Here is a tiny trained network, its code and every weight. The questions are about switching its units off for an input and a class, where a switched-off unit gives its printed mean instead of its output.

import numpy as np


def w(rows, s, z=0):
    codes = np.array(rows[::2]) - 128.0
    scale = np.full(codes.shape[1], s)
    scale[-1] = z or s
    return codes * scale


def f(y):
    return np.maximum(y, 0)


def log_softmax(a):
    a = a - a.max(-1, keepdims=True)
    return a - np.log(np.exp(a).sum(-1, keepdims=True))


def net(x, mask):
    res = np.array(x, float).reshape(1, 5) / 4 @ E
    y = f(res @ A[0][:, :-1].T + A[0][:, -1])
    res = res + np.where(mask, y, B[0][:, -1]) @ B[0][:, :-1]
    return log_softmax(res[-1] @ U[:, :-1].T + U[:, -1])


A, B = {}, {}
E = w([
[61,201,127,104,223,114,192,130,138,183],'x0',
[131,124,149,161,81,161,250,88,63,155],'x1',
[104,72,195,104,157,233,125,194,131,142],'x2',
[254,199,151,50,133,124,101,147,32,186],'x3',
[154,189,88,42,78,151,207,182,188,58],'x4',
],0.011)
A[0] = w([
[180,165,163,108,131,163,112,192,8,150,82],'N0',
[127,134,109,90,119,147,178,152,118,84,48],'N1',
[84,67,92,158,160,129,162,100,183,85,96],'N2',
[186,82,92,151,1,145,71,179,89,126,90],'N3',
[56,127,122,130,103,122,120,121,111,103,2],'N4',
[181,153,127,95,139,83,120,99,90,111,65],'N5',
[123,61,197,112,166,223,135,246,128,138,84],'N6',
[126,144,161,169,56,146,227,72,72,144,111],'N7',
[79,85,136,134,169,123,71,30,76,199,89],'N8',
[126,130,119,166,92,185,197,102,78,152,75],'N9',
[46,228,154,75,234,91,200,134,138,181,66],'N10',
[164,144,139,110,160,190,110,149,91,129,106],'N11',
[126,81,208,115,189,229,133,186,131,103,95],'N12',
[143,177,75,57,94,144,196,180,174,73,84],'N13',
[156,198,41,171,109,21,123,34,125,97,85],'N14',
[187,169,149,47,127,98,78,132,27,206,100],'N15',
[109,156,79,143,229,122,215,148,126,194,75],'N16',
[155,151,146,50,144,93,80,157,86,166,99],'N17',
[145,101,128,163,58,109,102,175,108,101,25],'N18',
[148,96,116,134,111,135,169,130,106,142,45],'N19',
[163,94,184,238,212,90,87,93,72,164,57],'N20',
[9,56,91,179,121,151,130,108,203,91,78],'N21',
[146,211,117,87,91,154,168,171,188,74,73],'N22',
[190,173,139,106,140,163,136,102,144,114,50],'N23',
[128,145,61,115,186,96,12,183,163,77,98],'N24',
[115,137,154,95,152,74,60,206,178,127,89],'N25',
[180,57,151,160,15,145,114,110,125,95,124],'N26',
[148,112,144,86,86,115,117,135,118,46,93],'N27',
[130,165,178,120,162,105,49,152,174,97,45],'N28',
],0.0097,0.0051)
B[0] = w([
[72,174,81,150,86,111,159,127,134,114,220],'N0',
[154,95,148,169,140,145,112,185,109,111,166],'N1',
[120,172,70,110,66,117,132,119,182,89,201],'N2',
[99,145,106,84,171,193,85,76,108,122,209],'N3',
[78,127,96,134,116,130,146,150,143,130,144],'N4',
[97,157,88,110,113,93,139,138,157,135,178],'N5',
[137,57,106,53,154,59,186,119,116,155,217],'N6',
[176,152,170,128,65,180,168,153,149,217,213],'N7',
[190,70,144,163,118,150,99,216,85,54,218],'N8',
[180,187,171,167,114,169,190,164,146,175,182],'N9',
[135,152,94,119,219,179,24,57,95,141,244],'N10',
[72,128,110,117,100,95,145,108,143,112,175],'N11',
[109,58,132,83,151,38,194,99,106,154,206],'N12',
[141,66,169,167,120,124,65,211,101,75,233],'N13',
[91,1,146,16,148,9,192,125,122,191,251],'N14',
[92,138,64,147,94,138,153,129,199,79,251],'N15',
[148,123,113,141,179,165,74,59,127,149,201],'N16',
[108,157,80,145,58,135,166,99,165,87,205],'N17',
[136,137,81,134,200,144,73,115,149,159,160],'N18',
[144,136,156,143,138,131,126,138,171,164,145],'N19',
[129,85,156,141,139,138,65,226,120,72,231],'N20',
[76,195,69,143,80,134,172,116,189,71,240],'N21',
[143,87,149,172,130,120,74,175,113,89,218],'N22',
[83,114,87,149,105,134,126,172,125,121,159],'N23',
[159,188,222,151,105,159,183,125,132,217,227],'N24',
[149,151,210,158,107,169,139,94,163,167,196],'N25',
[128,152,107,120,206,178,51,50,75,178,213],'N26',
[154,111,119,132,200,177,120,101,92,106,170],'N27',
[147,148,172,162,104,197,168,117,151,182,180],'N28',
],0.0092,0.015)
U = w([
[88,169,31,139,75,98,169,86,175,81,111],'0',
[135,136,85,112,220,149,61,8,118,157,111],'1',
[144,69,155,159,132,103,91,203,122,73,118],'2',
[117,45,122,52,148,5,192,75,135,192,109],'3',
[162,176,206,159,88,148,186,98,152,234,116],'4',
[138,134,124,132,112,88,154,63,121,114,255],'5',
[162,220,162,155,152,11,165,66,42,86,74],'6',
],0.012,0.022)

Each question gives the input, the list of numbers given to net, and the class t.
The units are the neurons (one row each of A and B). Each row of codes is followed by its name. A weight is (code - 128) times the scale printed after its matrix; where a second scale follows, it is the last column's (A, B and U).
mask holds one flag per neuron, in row order. A switched-off neuron (its flag False) gives its mean, the last column of its row in B, instead of its output. The means were averaged over made-up inputs and are rounded, as every weight is.
A unit's drop is (log p(t) with every unit on - log p(t) with that unit switched off) / (log p(t) with every unit on - log p(t) with every unit switched off).
The circuit of an input: a set's keep is (log p(t) with only the set's units on - log p(t) with every unit switched off) / (log p(t) with every unit on - log p(t) with every unit switched off). Starting from the 12 units with the biggest drops (on a tie, the unit counted first), units are removed one at a time, each time the one whose removal leaves the highest keep (on an exact tie, the one counted first), for as long as the keep stays at least 0.8.
circuit, biggest first: the units of the circuit, biggest drop first
most important unit: the unit with the biggest drop
top k neurons: the k neurons with the biggest drops, biggest first
drop of u: that unit's drop, to one decimal
input [2,8,3,-7,5], class 4: most important unit => N7
input [-2,-4,-7,8,6], class 0: top 2 neurons => (N15 N17)
input [-7,-8,4,-3,0], class 4: top 2 neurons => (N24 N10)
input [-5,3,-1,7,8], class 2: top 3 neurons => (N13 N22 N21)
input [-7,8,-2,-1,4], class 4: top 2 neurons => (N7 N9)
input [-8,-4,4,-3,-8], class 1: top 4 neurons => (N26 N3 N13 N18)
input [7,-8,3,0,0], class 4: top 4 neurons => (N24 N25 N28 N26)
input [-5,-4,-5,5,-1], class 0: top 4 neurons => (N15 N10 N17 N6)
input [-7,-3,8,0,-4], class 3: top 3 neurons => (N6 N12 N10)
input [4,1,2,-2,-3], class 1: top 3 neurons => (N14 N13 N10)
input [-5,6,2,2,-8], class 2: top 2 neurons => (N20 N8)
input [-8,1,6,-5,8], class 1: top 2 neurons => (N26 N3)
input [-3,8,-3,4,7], class 4: top 3 neurons => (N7 N9 N20)
input [8,-1,1,8,-4], class 0: top 3 neurons => (N15 N17 N0)
input [-7,-2,1,8,-1], class 0: circuit, biggest first => (N15)
input [-4,4,-2,2,-2], class 1: top 3 neurons => (N24 N26 N3)
input [8,-7,7,-3,4], class 1: drop of N14 => 1.1
input [-6,-7,5,-2,-3], class 4: drop of N10 => 0.5
input [6,6,7,-3,5], class 3: drop of N28 => 0.0
input [3,2,-5,-3,3], class 3: drop of N14 => 0.8
input [-4,-8,8,-1,-3], class 3: most important unit => N6
